Here is a tiny trained network, its code and every weight. The questions are about switching its units off for an input and a target symbol, where a switched-off unit gives its printed mean instead of its output.

import numpy as np


def w(rows, s, z=0):
    codes = np.array(rows[::2]) - 128.0
    scale = np.full(codes.shape[1], s)
    scale[-1] = z or s
    return codes * scale


def f(y):
    return np.maximum(y, 0)


def softmax(a):
    e = np.exp(a - a.max(-1, keepdims=True))
    return e / e.sum(-1, keepdims=True)


def log_softmax(a):
    a = a - a.max(-1, keepdims=True)
    return a - np.log(np.exp(a).sum(-1, keepdims=True))


def net(x, mask):
    ids = ['ΓΦαλπτ'.index(c) for c in x.split()]
    T = len(ids)
    res = E[ids] + P[:T]
    u = 0
    for l in range(2):
        q, k, v = (res @ M[l].T for M in (Q, K, V))
        z = softmax(np.where(np.tri(T) > 0, q @ k.T / 2**0.5, -1e9)) @ v
        res = res + np.where(mask[u], z, O[l][:, -1]) @ O[l][:, :-1]
        u += 1
        y = f(res @ A[l][:, :-1].T + A[l][:, -1])
        res = res + np.where(mask[u : u + 16], y, B[l][:, -1]) @ B[l][:, :-1]
        u += 16
    return log_softmax(res[-1] @ U[:, :-1].T + U[:, -1])


Q, K, V, O, A, B = {}, {}, {}, {}, {}, {}
E = w([
[128,74,136],'Γ',
[32,105,101],'Φ',
[85,121,128],'α',
[84,112,122],'λ',
[163,150,103],'π',
[106,122,254],'τ',
],0.018)
P = w([
[155,15,203],'0',
[96,146,80],'1',
[118,93,13],'2',
[153,192,208],'3',
[100,173,69],'4',
[119,55,2],'5',
[151,213,213],'6',
[94,150,70],'7',
[116,89,3],'8',
[151,202,214],'9',
],0.0086)
Q[0] = w([
[127,54,98],'L0H0',
[147,96,7],'L0H0',
],0.011)
K[0] = w([
[173,100,150],'L0H0',
[187,11,89],'L0H0',
],0.011)
V[0] = w([
[238,1,124],'L0H0',
[161,108,112],'L0H0',
],0.0057)
O[0] = w([
[114,250,130,251],'L0H0',
[178,190,125,92],'L0H0',
],0.011,0.0015)
A[0] = w([
[140,99,38,160],'L0N0',
[168,155,52,80],'L0N1',
[113,91,90,212],'L0N2',
[192,117,191,107],'L0N3',
[121,109,165,54],'L0N4',
[75,156,152,184],'L0N5',
[245,150,132,40],'L0N6',
[234,146,134,43],'L0N7',
[103,157,67,80],'L0N8',
[162,186,131,188],'L0N9',
[166,175,48,27],'L0N10',
[109,102,48,3],'L0N11',
[147,211,128,173],'L0N12',
[90,166,103,150],'L0N13',
[80,186,116,116],'L0N14',
[41,176,64,150],'L0N15',
],0.012,0.004)
B[0] = w([
[61,226,120,187],'L0N0',
[77,127,105,156],'L0N1',
[56,192,65,198],'L0N2',
[186,108,88,174],'L0N3',
[183,163,143,157],'L0N4',
[162,101,128,212],'L0N5',
[146,255,254,136],'L0N6',
[126,225,240,134],'L0N7',
[139,159,177,180],'L0N8',
[135,84,96,154],'L0N9',
[38,25,87,155],'L0N10',
[175,228,193,159],'L0N11',
[169,67,133,165],'L0N12',
[185,86,112,187],'L0N13',
[151,82,146,180],'L0N14',
[167,92,112,254],'L0N15',
],0.0077,0.0073)
Q[1] = w([
[3,200,87],'L1H0',
[183,250,201],'L1H0',
],0.0044)
K[1] = w([
[104,182,118],'L1H0',
[253,33,157],'L1H0',
],0.005)
V[1] = w([
[126,113,96],'L1H0',
[254,73,155],'L1H0',
],0.0076)
O[1] = w([
[80,110,81,198],'L1H0',
[71,1,126,3],'L1H0',
],0.0051,0.00051)
A[1] = w([
[242,83,153,149],'L1N0',
[160,89,44,97],'L1N1',
[232,132,171,5],'L1N2',
[194,181,122,62],'L1N3',
[188,120,51,58],'L1N4',
[222,151,130,229],'L1N5',
[131,66,178,243],'L1N6',
[55,160,22,174],'L1N7',
[32,45,66,98],'L1N8',
[113,180,255,221],'L1N9',
[205,220,88,150],'L1N10',
[110,188,179,181],'L1N11',
[83,167,87,152],'L1N12',
[162,143,245,96],'L1N13',
[21,158,184,94],'L1N14',
[159,50,167,254],'L1N15',
],0.0085,0.0047)
B[1] = w([
[234,133,142,196],'L1N0',
[59,216,138,159],'L1N1',
[20,131,246,148],'L1N2',
[114,165,205,132],'L1N3',
[83,131,159,143],'L1N4',
[185,202,85,178],'L1N5',
[154,120,54,237],'L1N6',
[174,25,238,254],'L1N7',
[41,29,235,184],'L1N8',
[47,185,94,209],'L1N9',
[162,254,109,175],'L1N10',
[80,251,47,166],'L1N11',
[164,93,160,193],'L1N12',
[104,112,185,188],'L1N13',
[100,105,33,152],'L1N14',
[144,146,87,250],'L1N15',
],0.0064,0.007)
U = w([
[251,119,16,234],'Γ',
[96,56,161,6],'Φ',
[83,156,50,186],'α',
[96,141,58,224],'λ',
[142,174,113,69],'π',
[188,102,208,2],'τ',
],0.011,0.0018)

Each question gives the input, a string of symbols that net reads in full, and the target symbol t.
The units are the heads (2 rows each of Q, K, V and O) and the neurons (one row each of A and B). Each row of codes is followed by its name. A weight is (code - 128) times the scale printed after its matrix; where a second scale follows, it is the last column's (O, A, B and U).
mask holds one flag per unit, layer by layer, with each layer's heads first. A switched-off unit (its flag False) gives its mean, the last column of its rows in O or B, instead of its output. The means were averaged over made-up inputs and are rounded, as every weight is.
A unit's drop is (log p(t) with every unit on - log p(t) with that unit switched off) / (log p(t) with every unit on - log p(t) with every unit switched off).
most important unit: the unit with the biggest drop
k most important neurons: the k neurons with the biggest drops, biggest first
k most important neurons of layer l: the k neurons of layer l with the biggest drops, biggest first
drop of u: that unit's drop, to one decimal
input Γ Γ Γ Γ Φ, target Γ: 3 most important neurons : L0N15, L0N13, L0N8
input Γ α π, target Φ: most important neuron : L0N10
input Γ Γ Γ, target Φ: 2 most important neurons of layer 1 : L1N8, L1N7
input Φ Γ λ, target π: 2 most important neurons of layer 0 : L0N11, L0N0
input α Γ Φ Γ τ τ Φ, target Φ: 2 most important neurons : L1N8, L0N15
input α Γ Γ λ λ, target Γ: 2 most important neurons of layer 1 : L1N8, L1N9
input α α π λ Φ τ, target Γ: 4 most important neurons of layer 0 : L0N0, L0N3, L0N4, L0N10
input τ Φ π Φ τ Γ τ Φ, target Γ: 2 most important neurons : L0N15, L0N11
input Φ Γ π Φ, target Φ: 2 most important neurons : L0N11, L0N8
input Φ Γ α π, target π: 2 most important neurons : L0N6, L0N7
input Γ π Φ α π Γ α π λ Γ, target Γ: 2 most important neurons : L0N3, L0N0
input Φ τ λ α Φ Φ τ Γ Γ, target π: 2 most important neurons of layer 0 : L0N0, L0N2
input α τ π Φ Φ Φ π, target π: 3 most important neurons : L0N6, L0N7, L0N15
input Φ λ λ λ π Φ, target π: most important unit : L0N11
input Φ α α, target π: 2 most important neurons of layer 1 : L1N7, L1N10
input Γ Γ α, target Φ: 2 most important neurons : L0N10, L1N8
input λ π Γ Γ α, target Γ: 2 most important neurons : L0N15, L0N13
input Φ Γ λ τ Γ Φ λ τ λ, target π: 2 most important neurons of layer 1 : L1N7, L1N10
input Γ Γ π, target Φ: drop of L0N11 : 0.0
input Φ π Γ α, target α: drop of L1N9 : 0.2
input Φ τ Φ, target π: drop of L0N2 : 0.2
input τ Γ τ τ α, target Φ: most important neuron : L1N8
